Here is a tiny trained network, its code and every weight. The questions are about switching its units off for an input and a class, where a switched-off unit gives its printed mean instead of its output.

import numpy as np


def w(rows, s, z=0):
    codes = np.array(rows[::2]) - 128.0
    scale = np.full(codes.shape[1], s)
    scale[-1] = z or s
    return codes * scale


def f(y):
    return y / 2 * (1 + np.tanh(0.7978845608 * (y + 0.044715 * y**3)))


def log_softmax(a):
    a = a - a.max(-1, keepdims=True)
    return a - np.log(np.exp(a).sum(-1, keepdims=True))


def net(x, mask):
    res = np.array(x, float).reshape(1, 7) / 4 @ E
    y = f(res @ A[0][:, :-1].T + A[0][:, -1])
    res = res + np.where(mask, y, B[0][:, -1]) @ B[0][:, :-1]
    return log_softmax(res[-1] @ U[:, :-1].T + U[:, -1])


A, B = {}, {}
E = w([
[136,139,122,134,122,123,128,119,119,132,123],'x0',
[175,85,138,40,49,91,152,54,213,158,126],'x1',
[181,49,66,98,131,201,252,127,73,83,130],'x2',
[128,115,143,142,131,107,158,150,139,130,128],'x3',
[129,135,144,129,133,131,143,133,138,119,120],'x4',
[134,138,149,107,120,128,135,164,126,128,120],'x5',
[142,107,140,131,132,119,121,145,125,136,130],'x6',
],0.015)
A[0] = w([
[172,103,143,21,52,66,140,54,192,136,141,130],'n0',
[212,90,103,67,89,154,160,104,194,128,152,45],'n1',
[30,194,184,198,170,125,82,173,83,128,141,255],'n2',
[113,111,185,152,108,70,60,93,181,120,115,198],'n3',
[86,129,104,167,192,151,143,197,50,118,164,176],'n4',
[173,38,86,105,108,232,243,115,39,78,114,136],'n5',
[118,154,160,70,56,106,106,98,254,156,155,154],'n6',
[135,123,94,169,136,228,171,170,72,102,124,124],'n7',
],0.0085,0.0082)
B[0] = w([
[134,86,126,30,66,76,167,67,177,206,109,216],'n0',
[184,2,83,35,121,116,152,116,192,190,99,181],'n1',
[117,112,69,246,76,222,50,211,199,118,120,224],'n2',
[74,197,166,134,121,80,116,98,129,173,96,184],'n3',
[119,162,129,139,175,158,93,136,41,58,195,201],'n4',
[246,126,89,61,158,235,236,101,106,92,159,250],'n5',
[46,127,156,85,156,71,126,94,165,200,94,199],'n6',
[155,146,110,125,170,107,166,160,21,105,163,190],'n7',
],0.0098,0.025)
U = w([
[119,150,131,237,84,156,24,166,165,110,100,225],'0',
[184,147,131,133,199,173,153,114,25,51,149,121],'1',
[92,148,216,89,99,2,84,49,173,177,81,145],'2',
[218,35,122,52,102,143,185,70,158,153,97,1],'3',
],0.0088,0.0043)

Each question gives the input, the list of numbers given to net, and the class t.
The units are the neurons (one row each of A and B). Each row of codes is followed by its name. A weight is (code - 128) times the scale printed after its matrix; where a second scale follows, it is the last column's (A, B and U).
mask holds one flag per neuron, in row order. A switched-off neuron (its flag False) gives its mean, the last column of its row in B, instead of its output. The means were averaged over made-up inputs and are rounded, as every weight is.
A unit's drop is (log p(t) with every unit on - log p(t) with that unit switched off) / (log p(t) with every unit on - log p(t) with every unit switched off).
most important unit: the unit with the biggest drop
k most important neurons: the k neurons with the biggest drops, biggest first
drop when u is switched off: that unit's drop, to one decimal
input [4,-2,-7,7,-8,-8,3], class 0: most important unit -> n2
input [-4,7,0,-1,0,-2,5], class 2: 2 most important neurons -> n5, n6
input [-6,0,0,-6,5,1,-2], class 0: 2 most important neurons -> n5, n0
input [7,0,6,-5,-8,8,-2], class 1: 2 most important neurons -> n0, n7
input [0,0,-5,-8,-7,6,-1], class 0: 2 most important neurons -> n2, n0
input [-6,1,-7,6,-7,1,7], class 2: 3 most important neurons -> n6, n3, n4
input [-3,-8,-2,0,-6,-2,-7], class 0: drop when n2 is switched off -> 1.2
input [-1,-7,-1,8,-8,-7,4], class 0: drop when n5 is switched off -> 0.2
input [-7,-8,-4,-8,8,-7,-4], class 0: drop when n2 is switched off -> 0.1
input [5,0,-2,8,5,-3,5], class 0: drop when n0 is switched off -> 0.3
